Below are the code and all the weights of a small trained network. Each question names an input and a class and asks about switching units off, where a switched-off unit gives its printed mean instead of its output.

import numpy as np


def w(rows, s, z=0):
    codes = np.array(rows[::2]) - 128.0
    scale = np.full(codes.shape[1], s)
    scale[-1] = z or s
    return codes * scale


def norm(h):
    return h / np.sqrt((h * h).mean(-1, keepdims=True) + 1e-5)


def f(y):
    return y / 2 * (1 + np.tanh(0.7978845608 * (y + 0.044715 * y**3)))


def log_softmax(a):
    a = a - a.max(-1, keepdims=True)
    return a - np.log(np.exp(a).sum(-1, keepdims=True))


def net(x, mask):
    res = np.array(x, float).reshape(1, 8) / 4 @ E
    u = 0
    for l in range(4):
        y = f(norm(res) @ A[l][:, :-1].T + A[l][:, -1])
        res = res + np.where(mask[u : u + 5], y, B[l][:, -1]) @ B[l][:, :-1]
        u += 5
    return log_softmax(norm(res)[-1] @ U[:, :-1].T + U[:, -1])


A, B = {}, {}
E = w([
[142,225,167],'x0',
[142,120,127],'x1',
[1,47,177],'x2',
[106,126,124],'x3',
[62,213,45],'x4',
[159,131,134],'x5',
[119,138,130],'x6',
[144,119,128],'x7',
],0.0043)
A[0] = w([
[128,105,118,252],'L0N0',
[64,149,115,232],'L0N1',
[134,142,150,156],'L0N2',
[101,95,251,73],'L0N3',
[152,131,105,183],'L0N4',
],0.015,0.0014)
B[0] = w([
[219,184,188,154],'L0N0',
[222,136,147,212],'L0N1',
[35,139,132,142],'L0N2',
[167,2,29,253],'L0N3',
[87,200,114,153],'L0N4',
],0.0072,0.0051)
A[1] = w([
[116,146,99,176],'L1N0',
[52,201,208,110],'L1N1',
[146,34,106,235],'L1N2',
[169,170,180,78],'L1N3',
[66,120,255,1],'L1N4',
],0.007,0.00077)
B[1] = w([
[147,170,184,141],'L1N0',
[150,173,111,144],'L1N1',
[248,138,158,251],'L1N2',
[131,216,195,160],'L1N3',
[173,2,163,92],'L1N4',
],0.0072,0.0033)
A[2] = w([
[200,5,84,157],'L2N0',
[2,115,121,186],'L2N1',
[74,96,98,6],'L2N2',
[134,205,138,112],'L2N3',
[65,29,84,103],'L2N4',
],0.0084,0.0023)
B[2] = w([
[182,187,170,255],'L2N0',
[245,143,254,111],'L2N1',
[101,98,203,108],'L2N2',
[154,51,189,178],'L2N3',
[142,111,40,146],'L2N4',
],0.006,0.0068)
A[3] = w([
[141,44,106,249],'L3N0',
[204,218,191,154],'L3N1',
[138,157,185,142],'L3N2',
[237,169,2,201],'L3N3',
[221,136,139,46],'L3N4',
],0.0076,0.0016)
B[3] = w([
[120,219,54,156],'L3N0',
[103,102,133,239],'L3N1',
[254,193,119,151],'L3N2',
[57,92,153,255],'L3N3',
[114,89,231,190],'L3N4',
],0.0088,0.0075)
U = w([
[158,94,172,186],'0',
[184,148,161,166],'1',
[182,78,49,91],'2',
[169,87,5,122],'3',
[32,123,70,171],'4',
[65,207,140,4],'5',
],0.013,0.0031)

Each question gives the input, the list of numbers given to net, and the class t.
The units are the neurons (one row each of A and B). Each row of codes is followed by its name. A weight is (code - 128) times the scale printed after its matrix; where a second scale follows, it is the last column's (A, B and U).
mask holds one flag per neuron, layer by layer. A switched-off neuron (its flag False) gives its mean, the last column of its row in B, instead of its output. The means were averaged over made-up inputs and are rounded, as every weight is.
A unit's drop is (log p(t) with every unit on - log p(t) with that unit switched off) / (log p(t) with every unit on - log p(t) with every unit switched off).
The circuit of an input: a set's keep is (log p(t) with only the set's units on - log p(t) with every unit switched off) / (log p(t) with every unit on - log p(t) with every unit switched off). Starting from the 12 units with the biggest drops (on a tie, the unit counted first), units are removed one at a time, each time the one whose removal leaves the highest keep (on an exact tie, the one counted first), for as long as the keep stays at least 0.8.
circuit, biggest first: the units of the circuit, biggest drop first
unit that matters most: the unit with the biggest drop
k most important neurons: the k neurons with the biggest drops, biggest first
k most important neurons of layer l: the k neurons of layer l with the biggest drops, biggest first
drop of u: that unit's drop, to one decimal
input [8,-7,4,-1,3,-5,-7,0], class 1: unit that matters most	L3N3
input [-3,-7,-3,8,1,-8,7,5], class 4: circuit, biggest first	L2N0, L0N3
input [0,-4,-3,-3,3,1,1,1], class 4: 3 most important neurons	L2N0, L0N0, L3N4
input [-8,-3,-2,-8,4,-1,6,-2], class 4: 3 most important neurons	L0N3, L1N2, L0N4
input [8,8,-4,1,1,-5,1,3], class 5: 2 most important neurons	L0N3, L1N2
input [4,1,8,5,4,-7,-1,-1], class 1: 2 most important neurons	L1N2, L2N0
input [-3,-4,6,2,7,2,8,4], class 0: 2 most important neurons	L2N1, L3N0
input [1,-2,7,3,3,-2,-1,-3], class 1: circuit, biggest first	L0N1, L2N0
input [4,1,0,5,2,-2,-7,6], class 5: 3 most important neurons	L0N3, L1N3, L1N2
input [1,-3,6,2,-3,4,-4,6], class 3: 2 most important neurons	L0N3, L3N0
input [2,4,-2,3,4,-3,-8,3], class 5: 2 most important neurons of layer 0	L0N3, L0N4
input [-6,-5,1,-7,7,5,1,-5], class 0: 2 most important neurons	L0N1, L0N2
input [7,-3,5,-6,8,-8,7,6], class 1: 2 most important neurons	L0N3, L3N3
input [5,-4,3,-2,-1,-2,-6,-2], class 3: circuit, biggest first	L0N3
input [1,1,-4,0,7,-1,-2,8], class 5: 4 most important neurons	L0N3, L0N4, L2N4, L1N0
input [0,-2,-7,-7,3,2,4,-2], class 4: 2 most important neurons of layer 0	L0N1, L0N0
input [-8,-6,-2,5,2,4,6,8], class 4: 3 most important neurons of layer 0	L0N3, L0N4, L0N1
input [6,4,7,3,3,-6,2,-8], class 1: 2 most important neurons	L1N2, L2N0
input [-7,7,1,4,8,-2,5,6], class 0: 4 most important neurons of layer 0	L0N1, L0N2, L0N0, L0N4
input [0,5,8,2,8,-2,-8,-5], class 0: unit that matters most	L2N1
input [8,2,-4,4,3,-2,-2,0], class 5: 2 most important neurons of layer 1	L1N2, L1N1
input [-1,8,5,1,5,-8,6,5], class 0: 3 most important neurons of layer 0	L0N4, L0N1, L0N2
input [2,-6,4,4,7,2,-4,-4], class 1: drop of L2N3	0.2
input [-1,-6,-6,-8,4,-5,-1,6], class 4: drop of L2N0	0.3
input [5,-3,6,0,8,2,-3,-3], class 1: drop of L3N2	0.1
input [1,1,7,-5,-5,-4,5,-4], class 3: drop of L1N0	0.0
input [-3,-7,3,-3,-5,-1,5,-3], class 2: most important neuron of layer 1	L1N2
